In the rows, 128 means zero.
Facts:
begraple Ψ pobilu; bepek Ψ brokli; boziplor Ψ doklistos; brevul Ψ boziplor; brigil Ψ grazegun; brokliflor Ψ namozon
diles Ψ sanasum; diplir Ψ buklol; driflese Ψ rasin; falek Ψ brokliflor; fliru Ψ lofu; fuplin Ψ grodril
gratreske Ψ flebri; grepe Ψ klenol; grigor Ψ troter; gupul Ψ klavem; klavem Ψ pluse; klenol Ψ stedrel
letrom Ψ dezos; logil Ψ bepek; namozon Ψ logil; nubrutom Ψ zoskastol; peflobron Ψ falek; pestir Ψ vevin
plami Ψ flekipo; plobritu Ψ tekul; pluko Ψ begraple; pobilu Ψ nubrutom; rasin Ψ sostonul; sostonul Ψ fliru
statu Ψ gupul; stedrel Ψ zomul; sudis Ψ kegrel; tekul Ψ statu; tobrok Ψ sudis; tridrim Ψ leme
troter Ψ diplir; zomul Ψ tobrok; zoskastol Ψ peflobron; begraple ω grazegun; bekistel ω petun; bepek ω skufek
bimo ω kesadrel; braple ω vevin; brevul ω zomul; bribro ω sanasum; broker ω bimo; brokle ω fudusku
brokli ω stuko; broskegun ω bekistel; buklol ω brokle; dagen ω gupul; diles ω flekipo; diplir ω zifli
diplus ω koplegrum; doklistos ω gidram; dotrer ω pluse; drebrun ω faflazak; faflazak ω nabropum; fisaple ω grepe
flava ω grupi; flebil ω dagen; flebri ω lurom; flekipo ω desustun; fliru ω klenol; foflun ω gugon
foges ω begraple; fudusku ω vevem; furinom ω kledem; grazegun ω pobilu; gridris ω flebri; grigor ω flebil
grutrom ω tremar; gupul ω zoskastol; kedu ω diplir; kegrel ω refu; kesadrel ω falek; kiguven ω leme
kledem ω troter; kledusim ω tobrok; kluzos ω plobritu; laken ω papludrem; ledol ω kledusim; leme ω tridrim
lestis ω zustar; mabrar ω zevul; matigun ω brevul; nabropum ω laken; namozon ω foflun; nozur ω braple
nubrutom ω diplus; papludrem ω beplam; petun ω skemen; plobritu ω fogra; pluse ω kedu; pobilu ω drepu
rasin ω vubem; ribuk ω letrom; rogal ω trorok; skevar ω ziskam; skistefe ω tredrudrus; skubu ω kegrel
sostonul ω stisker; stedrel ω flava; stisker ω kaplan; stuko ω logil; sudis ω buklol; tekul ω grutrom
tobrok ω skistefe; tremar ω diles; tridrim ω brokli; trorok ω broker; troter ω kluzos; vesuzi ω gridris
vevem ω klavem; vubem ω matigun; zevul ω skevar; zifli ω ribuk; ziskam ω bepek; zomul ω bestesko
zoskastol ω dogrun; zosko ω breze; begraple Λ teflim; bekistel Λ gratreske; bepek Λ lofu; beplam Λ peflobron
bestesko Λ ledren; bimo Λ boziplor; braple Λ brokliflor; brevul Λ ledren; breze Λ brigil; bribro Λ stugen
broker Λ boziplor; brokle Λ driflese; brokli Λ zege; broskegun Λ gratreske; buklol Λ driflese; dagen Λ drogrik
desustun Λ natras; diles Λ natras; diplir Λ bista; diplus Λ menek; dogrun Λ drogrik; doklistos Λ tiflutu
dotrer Λ bista; drebrun Λ peflobron; drepu Λ teflim; faflazak Λ peflobron; falek Λ boziplor; fisaple Λ fuplin
flava Λ plami; flebil Λ drogrik; flebri Λ flurer; flekipo Λ natras; fliru Λ leles; foflun Λ toskeklon
foges Λ teflim; fogra Λ dezos; fudusku Λ driflese; furinom Λ dezos; gidram Λ tiflutu; grazegun Λ teflim
grepe Λ fuplin; gridris Λ flurer; grigor Λ drogrik; grodril Λ skodul; grupi Λ plami; grutrom Λ natras
gugon Λ toskeklon; gupul Λ drogrik; kaplan Λ pivek; kedu Λ bista; kegrel Λ dravo; kesadrel Λ boziplor
kiguven Λ zege; kisu Λ klido; klavem Λ driflese; kledem Λ dezos; kledusim Λ klosam; klenol Λ leles
kluzos Λ dezos; koplegrum Λ menek; laken Λ peflobron; ledol Λ klosam; leme Λ zege; lestis Λ statu
letrom Λ bista; logil Λ zege; lurom Λ flurer; mabrar Λ lofu; matigun Λ ledren; nabropum Λ peflobron
namozon Λ toskeklon; nozur Λ brokliflor; nubrutom Λ menek; papludrem Λ peflobron; pestir Λ pluko; petun Λ gratreske
plobritu Λ dezos; pluse Λ bista; pobilu Λ teflim; rasin Λ ledren; refu Λ dravo; ribuk Λ bista
rogal Λ boziplor; sanasum Λ stugen; skemen Λ gratreske; skevar Λ lofu; skistefe Λ klosam; skubu Λ dravo
skufek Λ lofu; sostonul Λ pivek; stedrel Λ plami; stisker Λ pivek; stuko Λ zege; sudis Λ driflese
tekul Λ natras; tobrok Λ klosam; tredrudrus Λ klosam; tremar Λ natras; tridrim Λ zege; trorok Λ boziplor
troter Λ dezos; vesuzi Λ flurer; vevem Λ driflese; vevin Λ brokliflor; vubem Λ ledren; zevul Λ lofu
zifli Λ bista; ziskam Λ lofu; zomul Λ ledren; zoskastol Λ drogrik; zosko Λ brigil; zustar Λ statu
begraple Θ 554; bekistel Θ 719; bepek Θ 191; beplam Θ 554; bestesko Θ 554; bimo Θ 719
braple Θ 191; brevul Θ 191; breze Θ 475; bribro Θ 475; broker Θ 719; brokle Θ 475
brokli Θ 475; broskegun Θ 554; buklol Θ 719; dagen Θ 554; desustun Θ 475; diles Θ 554
diplir Θ 191; diplus Θ 191; dogrun Θ 191; doklistos Θ 191; dotrer Θ 719; drebrun Θ 554
drepu Θ 191; faflazak Θ 475; falek Θ 191; fisaple Θ 719; flava Θ 554; flebil Θ 554
flebri Θ 719; flekipo Θ 191; fliru Θ 554; foflun Θ 475; foges Θ 554; fogra Θ 554
fudusku Θ 719; furinom Θ 554; gidram Θ 191; grazegun Θ 475; grepe Θ 554; gridris Θ 191
grigor Θ 475; grodril Θ 554; grupi Θ 554; grutrom Θ 719; gugon Θ 719; gupul Θ 554
kaplan Θ 554; kedu Θ 554; kegrel Θ 191; kesadrel Θ 554; kiguven Θ 719; kisu Θ 475
klavem Θ 191; kledem Θ 554; kledusim Θ 719; klenol Θ 719; kluzos Θ 475; koplegrum Θ 554
laken Θ 554; ledol Θ 475; leme Θ 191; lestis Θ 191; letrom Θ 554; logil Θ 719
lurom Θ 554; mabrar Θ 719; matigun Θ 554; nabropum Θ 554; namozon Θ 475; nozur Θ 191
nubrutom Θ 554; papludrem Θ 554; pestir Θ 554; petun Θ 554; plobritu Θ 191; pluse Θ 475
pobilu Θ 554; rasin Θ 475; refu Θ 191; ribuk Θ 719; rogal Θ 554; sanasum Θ 475
skemen Θ 191; skevar Θ 719; skistefe Θ 475; skubu Θ 475; skufek Θ 554; sostonul Θ 475
stedrel Θ 554; stisker Θ 719; stuko Θ 719; sudis Θ 719; tekul Θ 554; tobrok Θ 554
tredrudrus Θ 554; tremar Θ 719; tridrim Θ 554; trorok Θ 719; troter Θ 554; vesuzi Θ 191
vevem Θ 719; vevin Θ 475; vubem Θ 554; zevul Θ 719; zifli Θ 719; ziskam Θ 475
zomul Θ 719; zoskastol Θ 475; zosko Θ 719; zustar Θ 719

Known rows:
[119 122 132 126 151 123 125 113 139 159 127 142 122 119 137 125 110 174
 138 152 176 110 115 131 101 135 166 102  92 131 116 159 130 153 139 118
 117 148 139 163 126 104 228 130 137 153 133  92 105 128 136 113 113] : sostonul
[135 139 117 136 130 132 119 140 146 162 145 110 126 113 142 128 116 102
 105 139 142 120 121 123 127 128 139 138 140 139 102 129 107 123 129 111
 154 107 137 128 125 140 117 128 116 142 142 129 136 150 135 115 131] : stisker
[119 148 126 161 117 144 124 117 137 161 165 121 121  85 131 115 109  87
 104 114 165 117 124 129 147 136 145 138 158 132 119 114  93 113 147 109
 155 116 137 127 149 138 136 109 148 155 142 150 149 160 143  99 126] : broker
[142 121 131 133 147 124 112 152 167 124 140 144 117 143 168 131 109 152
 127 141 174 153 108 128 113 133 145 111 131 114 107 131 174 144 114 147
 121 126 140 143 121 145 151 136 132 176 110 106 101 173 114 121  95] : menek
[116 149 116 160 109 143 126 116 142 157 151 104 137  86 119 119  89  88
 106 120 144 105 143 132 143 124 149 153 149 121 122 150 107 138 143 106
 150 111 125 131 119 144 122 131 142 124 143 145 147 122 147 114 140] : vubem
[116 145 117 160 107 142 123 120 139 153 153 105 135  90 124 125  92  83
 106 119 142 108 143 131 145 123 144 152 151 125 119 148 106 136 144 113
 148 114 131 128 119 149 122 125 140 121 149 147 148 124 139 110 139] : matigun
[144 135 115 118 142 129 124 142 142 169 139 115 128 121 148 130 124 100
 110 149 125 118 117 116 121 133 129 137 131 152  91 130 103 126 127 105
 152 110 143 119 118 143 111 133 103 135 149 114 140 132 133 124 134] : fudusku
[131 149 126 115 162 135 143 138 163 168 138 109 121 106 144 106 113 103
 110 149 122 120 141 115 127 137 136 141 136 151 114 118 104 152 152  94
 162 112 144 122 123 158  96 136 125 113 161  99 160 107 149 127 157] : tridrim
[116 151 137 132 146 144 154 147 151 132 134 133 128 113 126 104  80 134
 160 142 117 114 161 107 130 150 157 137 107 137 128 118 111 161 117 116
 138 132 133 136 114 188 126 128 131  63 148  95 188  59 152 136 196] : leme
[132 117 126 118 153 121 118 120 131 153 133 138 124 131 145 140 112 161
 148 152 165 121 124 135 106 129 151 103 105 137 108 147 134 161 137 136
 121 166 153 153 129 103 222 116 142 158 141  93 105 131 121 104 108] : kisu
[167 139 112  93 148 132  95 137 111 158 110 118 107 112 144 145 142 165
 139 151 129 140 142 129 158 127 125  82 106 131  95 101 126 132 136 126
 130 168 182 136 134 119 242 118 150 140 127  68 108 107 109  99  97] : zoskastol
[132 142 121 138 136 137 122 133 146 168 146 115 134 109 134 120 117 109
 104 137 143 111 115 124 131 130 144 137 131 136 106 133 105 120 132 103
 152 103 130 125 121 136 121 134 118 140 137 126 138 146 141 122 130] : kledusim
[118 123 130 124 150 124 121 112 135 159 126 143 122 117 135 124 115 173
 144 153 174 107 118 134 109 133 166 100  92 136 116 152 130 149 139 116
 119 149 140 157 124 102 230 136 139 154 132  88 105 126 139 116 112] : ledol
[147  94  88 114 107 101  92 117 115 153 109 111 133 142 135 189 111 139
 156 159 146 114 130 125  88 109 122 120 103 149  77 202 142 155 106 140
 106 170 157 160  84 106 230 133 104 147 149 104  80 119  99 109  97] : desustun
[128 142 119 141 127 133 129 137 146 156 148 106 133 108 134 123 100  98
 107 137 132 114 146 122 134 126 142 148 144 126 106 137 113 148 142 115
 149 113 134 127 120 153 104 133 129 119 153 128 148 119 141 114 147] : flava
[140 113 139 129 165 126 135 149 154 121 143 170 107 139 182 121 113 148
 124 148 174 149  94 125 126 157 156 105 123 114 105 108 153 141 116 155
 119 131 133 141 145 146 149 118 133 171 113 103 125 158 117 115 105] : lofu
[130 149 134 128 153 141 139 132 148 168 150 132 120 101 144  99 126 110
 101 139 146 119 114 120 137 145 148 127 133 146 114 104  92 122 145  95
 160 105 135 119 142 141 118 126 129 140 142 116 156 142 152 118 141] : zevul
[112 144 110 172  91 142 118 113 135 153 157  98 139  86 113 129  86  79
 109 109 150 105 150 136 144 118 145 158 155 122 119 159 109 137 142 112
 147 118 128 132 115 146 129 124 146 128 147 160 143 132 138 105 134] : nabropum
[148 128 104 117 137 118 130 147 141 158 131 101 124 124 149 142 112  86
 114 153 107 125 145 110 122 131 118 151 142 148  90 137 106 154 130 120
 150 124 152 118 114 160  95 132 108 108 169 113 149  96 125 115 151] : fogra
[140 120 130 130 148 124 112 147 168 124 139 145 113 144 169 130 108 152
 128 142 176 148 106 128 116 138 145 113 129 113 107 130 179 145 115 153
 119 123 140 143 121 143 150 135 129 175 109 105 101 174 114 119  92] : leles


Now the same objects, written a new way:
Known rows:
[112 153 140 124 136 119 143 124 145 126 121 125 125 107 122 126 110 122
 115 131 105 132 107  83 126 130 119 154 136 131] : zomul
[125 146 129 138 140 136 144 136 120 121 122 135 125 103 137 127 138 125
 130 125 143 134 115 129 126 118 116 125 128 123] : broker
[124  85  97 124 147 106 148 160 149 134 175 119  99 173 142 101 102 193
 150 136 127 123 146  94 135 117 161 135 128 136] : plobritu
[157 118 102 114 152 131 129 136 129 128 162 141 124 145 146  92 140 174
 134 121  79 129 220 183 130 127 140 131  95 131] : doklistos
[151 108 108 125 141 134 131 147 120 129 175 136 117 143 147  95 143 173
 134 133  97 126 178 156 132 118 153 135 107 134] : vesuzi
[152 130 138 122 140 116 130 111 105 120 132 123 108 113 121 112 132 140
 115 134 131 127 112 177 137 121 114 131 140 129] : sostonul
[145 147 145 103 140  97 132  96 146 127 116 114 111 109 111 118 140 136
 116 130  85 137 129 162 134 141  95 154 131 135] : brokli
[123 146 144 132 136 134 140 132 117 124 130 130 128 107 130 122 122 125
 115 128 127 132 115 123 127 117 100 128 130 124] : kledusim
[124 140 131 136 138 136 144 136 111 121 127 136 126 107 136 122 127 128
 122 124 142 133 122 132 127 114 108 119 133 122] : grutrom
[147 114 138 110 124 117 129 143 142 142 183 119 110 143 142  95 160 169
 130 141  67 135 163 144 131 127  95 157 109 138] : leme
[140 126 106 125 123 149 117 138 109 136 134 140 138 108 132 139 134 104
 136 122 139 124 110 148 128 125 115 102 131 123] : rogal
[104  94 141 128 139 145 131 151 129 128 132 134 102 162 158 109 134 162
 133 116  77 117 167 150 138 114 248 159  62 142] : diplir
[113 130 148 146 103 128 119 115 124 121 113 122 152 159 120 142 133 119
 122 129 153 131 161 111 119 136 128 121 137 126] : menek
[136  98 100 128 144 112 149 160 157 133 162 129  95 151 151 110 166 170
 165 132 122 134 150 132 131 131 157 152 110 137] : klavem
[116 143 154 139  97 123 113 106 138 124 119 119 155 154 115 138 128 120
 111 136 127 132 155  95 119 142 120 133 143 129] : zege
[116 128 138 149 104 129 123 118 122 119 113 126 147 156 123 143 136 122
 128 127 165 133 164 122 119 134 129 113 138 125] : natras
[143 106 106 124 144 127 135 147 137 130 168 134 111 145 147 100 145 171
 142 131  98 127 173 145 132 124 166 144 108 137] : refu
[118 130 138 158 118 131 112 116 133 117 115 118 162 163 119 138 114 128
 121 140 164 125 144  97 119 132 158 118 139 122] : pluko
[115 131 147 144 102 128 119 114 128 120 112 123 150 158 119 142 131 119
 123 130 153 132 162 114 119 138 129 121 137 126] : toskeklon
[114 125 145 133  97 120 127 113 126 122 115 126 146 164 113 144 131 116
 121 121 146 137 178 122 119 141  85 118 140 127] : lofu

Rows:
No name comes twice in this set of rows, the named rows included.
[ 95  88 153 123 145 135 114 155 177 142  87 110 135 151 126 149 116 106
 151 132 136 117  63 107 134 127 146 148  83 120] | letrom
[ 93 109 179 147 106 144 112 126 124 119  92 121 153 177 121 143 127 111
 117 126 144 126 157 130 124 127 140 136 103 124] | bista
[127 150 170 117 130 101 133  95 126 137 114  97  84 108 149 127 154 166
 127 120 115 135 122 174 136 118 144 106 122 130] | vevin
[119 134 110 111 123 119 121 127 166 143 120 122 132 116 117 143 108 104
 136 127 105 125  92  77 127 145 129 141 137 132] | bestesko
[133 127 102 129 126 143 112 135 120 134 133 134 142 115 125 138 102 109
 127 131 135 116  89 106 129 125 149 115 138 125] | grepe
[107 125 100 111 117 127 130 124 116 139 127 134 119 126 129 145  71 126
 124 104 125 115 124  90 131 125 159  92 147 131] | troter
[147 109 108 116 134 131 139 143 124 131 167 141 109 141 146 100 153 166
 138 122  86 131 199 165 131 128 138 142 103 138] | kegrel
[112 146 140 129 119 130 110 123 136 151 128 105 124 117 154 143 121 133
 136 126 127 123  81 102 128 116 183  88 123 123] | pestir
[ 99 118 188 134 137 155 128 144 106 120 105 130 133 133 131 121 118 115
 104 125 115 122 108 148 134 101 119 144  84 120] | dotrer
[126 131 130 125 128 134 149 139 117 118 125 144 126 111 115 125 132 107
 118 124 125 136 125 128 127 129  66 150 133 128] | flebri
[138 102  93 113 154 110 145 145 157 131 159 131 110 156 141 104 128 176
 152 124 101 129 187 131 131 133 155 142 112 135] | bepek
[130 131 135 120 117 128 109 133 148 147 142 115 139 116 120 134 118 114
 124 147 113 122  61  84 129 131 102 134 139 128] | tridrim
[144 108  84 126 159 119 145 149 160 128 152 134 105 141 152 107 159 170
 167 127 118 131 172 141 130 134 187 149 101 135] | falek
[155 166 132 148 136 135 120  99  93 118 126 129 103  76 147 119 159 131
 118 138 126 123  83 173 134 117 230 130 133 135] | grigor

The same objects again, as new rows of numbers:
Known rows:
[102 134 123 122 179  70 135 104 125 116 148 137 133 132 148 141 108 134
 190  99  77  96 126 116 146 165] : drogrik
[153 119 123 118  91 151 122 126 106  94 124  98 121 125 131 115 118 146
 105 112 167 136  98 118 114 106] : ziskam
[143 157 135 129 124 124 118 122 144 118 129 120 145 161 105 112 166 120
 149 133  96 126 153 113 114  69] : stedrel
[ 94 136 105 118 189  87 137  84 125 125 146 143 137 127 134 143 101 150
 185  95  80  88 137  91 144 159] : brigil
[132 117 121 101 105 124 134 150 130 142 126  96 140 137 109 125 149 112
 152 104  95 140 159 155 122 112] : matigun
[152 122 137 180  45 199 142 127 114 151  45 132  62  83 196 157 141 141
  95  77 121 162  27 125 135 144] : brokli
[153 138 126 116  94 137 142 133 124 119 124  93 140 127 133 104 126 142
 151 130 111 132 139 128 121 139] : laken
[122 150 112 201  54 196 168 124 121 211  57 128  94  62 182 128 134 141
 140  96  88 144  95 140 116 213] : bepek
[ 92 140 162 120 166  54 141 116 118 106 160 138 139 137 180 142 117 118
 187 104  66  97 118 134 144 166] : dezos
[147 136 126 118 104 138 133 134 130 122 121 105 132 132 124 114 134 134
 151 127 104 131 144 126 124 113] : petun
[104 140 117 128 184  76 137 101 125 115 140 139 126 128 149 142 107 134
 195 102  81  94 124 108 156 160] : stugen
[115  82 147 131 164 149  52 168 123 125 143 196 137 115 140 177 131 131
  71 203 197 163 126 127 123  95] : sudis
[107 130 109 113 104 155 145 125  98 158 154  94 174 108 123  85 110 143
 152 131 123 125 182 124  80 166] : plobritu
[124 162 145 166 130 124 108 158 142 127 113 132 121 138 130 112 145  99
 152 170  97 124 158 157 124  93] : doklistos
[136 118 133 116 106 146 109 134 121  98 121 116 114 140 120 137 136 132
  99 114 139 137 109 125 108  68] : breze
[135 135 118 115 117 160 129 115 134 132 123 103 144 139 106 117 131 149
 150 116 104 124 152 114 109 120] : pestir
[160 109  64 119 122 150 132 126 130 147 106  85 134 122  88 111 130 146
 164 113 124 139 151 126 137 125] : diles
[ 94 134 105 121 190  87 136  87 122 127 146 143 135 127 134 143 101 153
 184  93  79  88 137  90 142 159] : plami
[107 134 112 122 192  76 131 101 121 109 147 139 139 130 147 137 109 133
 198 107  84  93 127 103 152 155] : statu
[133 118 136 115 106 148 111 132 124 102 122 116 115 140 123 135 134 130
 103 112 140 137 108 123 110  66] : foflun

Rows:
No name comes twice in this set of rows, the named rows included.
[106 136  91 127 194  95 126  79 125 123 144 143 140 124 132 136  97 166
 190 106  88  93 138  80 140 153] | driflese
[104 116  95 119 119 139 136 137 110 175 138  94 154 119  94 102 132 115
 154 118 115 128 183 163 101 142] | brevul
[143 122 147 123 104 135 110 143 120  87 119 115 109 143 135 132 144 115
 107 122 143 142  95 139 123  68] | sanasum
[112  98 137  95 119 137  96 144 119 119 134 116 124 147 105 152 156 110
 107  98 129 144 128 147 106  39] | rasin
[120  54 120  93 134 118 110 150  96 157 175 140 166 109 116 138 148  92
  72 141 235 162 115 164 127 161] | zomul
[124 155 114 124 125 172 178 148 106 124 104 118 140 126 118  92 113  69
 144 153 129 114 178 124 138 146] | diplir
[138  89 119 181  77 192 148 113 116 214  83 176  95  56 182 157 138 148
  39 113 208 173  32 119 138 234] | logil
[154 140 147 129 108 133 129 150 137 106 112  99 130 143 135 113 143 114
 163 136 108 127 124 147 134 121] | grodril
[144 134 151  99 118 159 148 159 110  60 104 130 110 153 127 129 138  57
 100 135 148 131 109 115 147  61] | pluse

The same objects again, as new rows of numbers:
Known rows:
[119 104 125  98 152 135  33  82 172 104 141 164 102] : plami
[130 137 137 124 126 132 107 100 174 128 157 137 168] : diles
[146  91 131 117 108 144  24  78 181 107 133 171 111] : statu
[180 133 149 115 126 130 174 128 156 138 136 105 146] : leme
[136 144 140 114 133 138 115 120 164 127 133 126 144] : bestesko
[124 110 132 104 160 132  49 100 154 110 126 153  75] : pivek
[140 137 139 123 136 134 116 115 161 139 141 123 143] : tredrudrus
[125 111 133 104 159 132  48 100 154 111 127 153  73] : skodul
[126 151 156 120 118 141 141 106 167 114 139  96 164] : brevul
[132 137 135 121 162 119 124 128 163 140 135 129 111] : kedu
[131 108 133 105 156 132  53  99 155 112 129 154  80] : drogrik
[132 108 128 114 155 128 102 130 163 109 111 160 100] : kledusim
[ 94 104 119 108 193 133  73 129 173 115  97 127  67] : ribuk
[143 130 129 110 129 135 114  99 179 130 157 146 169] : pestir
[153 139 154 119  88 154 126 106 182 116 127 100 171] : klavem
[113 139 143 118 150 139 130 111 174 127 135  84 134] : diplir
[131 152 107 176 180 108 186  97 193 179 110 161 210] : skubu
[110 116 136 129 161 126  92 120 159 110 114 139  96] : bimo
[140 147 156 121 132 140 151 123 153 129 127  80 136] : drepu
[ 73 118 129 122 197 143  56 121 176  83 119 132 161] : zomul

Rows:
No name comes twice in this set of rows, the named rows included.
[130 142 102 175 163 115 166  78 217 172 124 174 245] | sostonul
[136 151 157 120 128 143 151 123 152 126 125  82 137] | flekipo
[126 107 101  78 145 138 163  79 208 136 191 132 151] | nubrutom
[155 150 161 125 131 124 169 127 152 127 130  95 136] | refu
[123 122 127  78 143 130  20  74 149 109 134 186  82] | brokliflor
[101 137  98 170 168  89 175  71 231 181 133 149 208] | zoskastol
[136 141 141 122 135 136 115 116 160 134 140 124 143] | kesadrel
[133 170 106 153 159 108 149  73 182 177 112 198 221] | namozon
[143 116 120  99 125 129 140 102 199 129 168 147 161] | begraple
[149 146 153 114 131 140 152 125 159 129 125  82 142] | dogrun
[163 136 144 129 132 114 138 118 161 139 147 139 147] | nabropum

